Below are the code and all the weights of a small trained network. Each question names an input and a target symbol and asks about switching units off, where a switched-off unit gives its printed mean instead of its output.

import numpy as np


def w(rows, s, z=0):
    codes = np.array(rows[::2]) - 128.0
    scale = np.full(codes.shape[1], s)
    scale[-1] = z or s
    return codes * scale


def norm(h):
    return h / np.sqrt((h * h).mean(-1, keepdims=True) + 1e-5)


def f(y):
    return y / 2 * (1 + np.tanh(0.7978845608 * (y + 0.044715 * y**3)))


def softmax(a):
    e = np.exp(a - a.max(-1, keepdims=True))
    return e / e.sum(-1, keepdims=True)


def log_softmax(a):
    a = a - a.max(-1, keepdims=True)
    return a - np.log(np.exp(a).sum(-1, keepdims=True))


def net(x, mask):
    ids = ['αβγδζημξσψω'.index(c) for c in x.split()]
    T = len(ids)
    res = E[ids] + P[:T]
    u = 0
    for l in range(2):
        r = norm(res)
        for j in range(2):
            rows = slice(2 * j, 2 * j + 2)
            q, k, v = (r @ M[l][rows].T for M in (Q, K, V))
            z = softmax(np.where(np.tri(T) > 0, q @ k.T / 2**0.5, -1e9)) @ v
            o = O[l][rows]
            res = res + np.where(mask[u + j], z, o[:, -1]) @ o[:, :-1]
        u += 2
        y = f(norm(res) @ A[l][:, :-1].T + A[l][:, -1])
        res = res + np.where(mask[u : u + 4], y, B[l][:, -1]) @ B[l][:, :-1]
        u += 4
    return log_softmax(norm(res)[-1] @ U[:, :-1].T + U[:, -1])


Q, K, V, O, A, B = {}, {}, {}, {}, {}, {}
E = w([
[75,86,167,73,20,42,17,72],'α',
[159,91,89,109,130,170,140,105],'β',
[108,115,100,85,99,163,150,100],'γ',
[146,143,202,136,144,98,179,113],'δ',
[170,140,150,223,109,143,110,80],'ζ',
[168,169,156,158,110,101,138,93],'η',
[51,51,84,82,194,64,43,49],'μ',
[92,124,93,116,130,113,140,127],'ξ',
[93,103,85,122,109,109,125,110],'σ',
[95,22,247,151,195,120,101,124],'ψ',
[55,163,94,137,121,210,128,72],'ω',
],0.016)
P = w([
[151,111,135,161,118,149,85,255],'0',
[122,53,129,119,86,128,94,98],'1',
[129,63,132,116,109,132,133,96],'2',
[132,79,131,113,130,139,152,93],'3',
[142,98,132,113,147,157,165,84],'4',
[122,101,126,103,144,151,172,75],'5',
],0.0067)
Q[0] = w([
[99,91,57,91,87,228,216,156],'0.h0',
[158,144,104,154,179,80,168,37],'0.h0',
[91,89,129,91,211,144,1,170],'0.h1',
[42,92,10,47,116,238,154,146],'0.h1',
],0.0097)
K[0] = w([
[125,123,110,154,120,98,61,246],'0.h0',
[145,128,76,82,154,247,145,142],'0.h0',
[134,85,152,133,126,60,65,110],'0.h1',
[113,146,128,157,137,94,107,209],'0.h1',
],0.016)
V[0] = w([
[154,116,93,171,252,87,92,110],'0.h0',
[31,185,136,177,111,60,125,134],'0.h0',
[208,93,100,122,125,72,120,156],'0.h1',
[151,131,170,42,151,102,142,183],'0.h1',
],0.011)
O[0] = w([
[114,104,128,144,224,98,132,125,11],'0.h0',
[51,73,93,164,94,74,165,124,124],'0.h0',
[187,152,172,134,223,81,183,3,92],'0.h1',
[126,107,198,54,128,88,179,84,3],'0.h1',
],0.012,0.0041)
A[0] = w([
[128,254,118,156,72,43,94,74,34],'0.n0',
[70,144,86,152,156,175,84,90,173],'0.n1',
[77,113,178,84,117,60,154,96,56],'0.n2',
[124,190,195,91,115,104,212,142,3],'0.n3',
],0.0096,0.0045)
B[0] = w([
[11,255,115,121,175,111,170,109,183],'0.n0',
[226,66,128,95,122,130,130,195,253],'0.n1',
[163,110,151,150,146,177,170,189,236],'0.n2',
[188,108,133,47,55,80,114,130,142],'0.n3',
],0.0098,0.0045)
Q[1] = w([
[160,195,245,75,113,131,111,151],'1.h0',
[55,95,122,101,198,121,203,16],'1.h0',
[174,118,94,244,176,212,254,128],'1.h1',
[175,125,62,133,80,176,97,205],'1.h1',
],0.0095)
K[1] = w([
[189,161,152,69,119,167,155,136],'1.h0',
[109,138,167,125,181,7,146,147],'1.h0',
[120,139,133,183,164,47,136,168],'1.h1',
[141,153,128,160,81,153,112,198],'1.h1',
],0.015)
V[1] = w([
[40,118,96,140,151,190,143,153],'1.h0',
[29,127,113,137,162,100,92,101],'1.h0',
[66,124,119,125,138,254,146,113],'1.h1',
[117,98,63,56,121,91,137,101],'1.h1',
],0.0098)
O[1] = w([
[73,124,119,181,132,228,156,121,76],'1.h0',
[90,167,139,124,131,146,2,132,5],'1.h0',
[109,104,183,116,105,170,55,248,141],'1.h1',
[139,75,84,46,130,98,80,158,93],'1.h1',
],0.0081,0.0023)
A[1] = w([
[208,197,140,74,48,161,114,179,44],'1.n0',
[63,159,119,92,2,88,99,67,4],'1.n1',
[87,141,152,96,135,136,72,191,66],'1.n2',
[155,64,227,116,154,126,107,72,202],'1.n3',
],0.0097,0.0035)
B[1] = w([
[25,122,104,20,194,176,114,54,208],'1.n0',
[174,98,224,250,127,127,45,74,254],'1.n1',
[170,174,15,197,116,70,144,141,163],'1.n2',
[66,221,173,197,92,119,91,198,244],'1.n3',
],0.012,0.0055)
U = w([
[144,64,182,190,81,121,80,50,56],'α',
[237,205,139,81,189,141,64,155,107],'β',
[77,118,119,31,94,155,86,66,141],'γ',
[177,115,162,83,75,55,176,181,218],'δ',
[254,131,90,202,159,122,135,191,131],'ζ',
[74,251,50,185,127,65,165,88,120],'η',
[96,66,117,121,245,84,79,145,124],'μ',
[49,62,143,175,143,138,205,105,74],'ξ',
[130,114,13,132,108,69,145,56,180],'σ',
[100,170,216,170,166,139,132,244,2],'ψ',
[150,128,62,100,41,117,59,246,195],'ω',
],0.0094,0.0034)

Each question gives the input, a string of symbols that net reads in full, and the target symbol t.
The units are the heads (2 rows each of Q, K, V and O) and the neurons (one row each of A and B). Each row of codes is followed by its name. A weight is (code - 128) times the scale printed after its matrix; where a second scale follows, it is the last column's (O, A, B and U).
mask holds one flag per unit, layer by layer, with each layer's heads first. A switched-off unit (its flag False) gives its mean, the last column of its rows in O or B, instead of its output. The means were averaged over made-up inputs and are rounded, as every weight is.
A unit's drop is (log p(t) with every unit on - log p(t) with that unit switched off) / (log p(t) with every unit on - log p(t) with every unit switched off).
The circuit of an input: a set's keep is (log p(t) with only the set's units on - log p(t) with every unit switched off) / (log p(t) with every unit on - log p(t) with every unit switched off). Starting from all 12 units, units are removed one at a time, each time the one whose removal leaves the highest keep (on an exact tie, the one counted first), for as long as the keep stays at least 0.8.
units of the circuit, in order: the units of the circuit, biggest drop first
unit that matters most: the unit with the biggest drop
top k neurons: the k neurons with the biggest drops, biggest first
k most important neurons of layer l: the k neurons of layer l with the biggest drops, biggest first
heads that matter: for each layer, one digit per head in row order, 1 if its drop is at least 0.15 and else 0, layers parted by /
input ψ ψ α ξ ω, target ψ: heads that matter : 11 / 00
input ξ α α γ δ, target γ: unit that matters most : 1.n0
input ψ α ψ γ ξ, target ψ: 2 most important neurons of layer 0 : [0.n2, 0.n1]
input δ ω β β, target δ: units of the circuit, in order : [0.h1, 1.h0]
input ω σ ω β ζ, target β: heads that matter : 10 / 00
input α δ σ σ ω δ, target ω: heads that matter : 01 / 00
input β σ ψ δ δ, target β: heads that matter : 10 / 00
input σ σ σ, target σ: heads that matter : 01 / 00
input α ψ ψ β α ξ, target α: units of the circuit, in order : [0.h0, 0.h1, 1.n1]
input ξ α σ ξ, target ξ: units of the circuit, in order : [0.h0, 0.h1]
input γ ξ δ ω, target γ: units of the circuit, in order : [1.n0, 0.h0]
input η δ δ ξ, target η: top 4 neurons : [1.n1, 0.n0, 1.n3, 0.n1]
input ψ γ μ, target γ: units of the circuit, in order : [0.h0, 1.n0]
input η ψ β ψ ω, target η: heads that matter : 01 / 11
input η ξ ψ ω, target η: units of the circuit, in order : [0.h1, 1.n1, 1.n3]
input α σ δ μ η σ, target α: units of the circuit, in order : [0.h0, 1.n1, 0.h1]
input μ σ ζ, target ζ: unit that matters most : 0.n1
input δ μ γ, target δ: heads that matter : 01 / 00
input η δ α δ, target δ: heads that matter : 00 / 00
input β α η μ η ω, target β: unit that matters most : 0.h0
input ζ α β δ α ω, target ζ: units of the circuit, in order : [0.n1, 0.h1]
input ζ α η σ, target ζ: heads that matter : 00 / 00
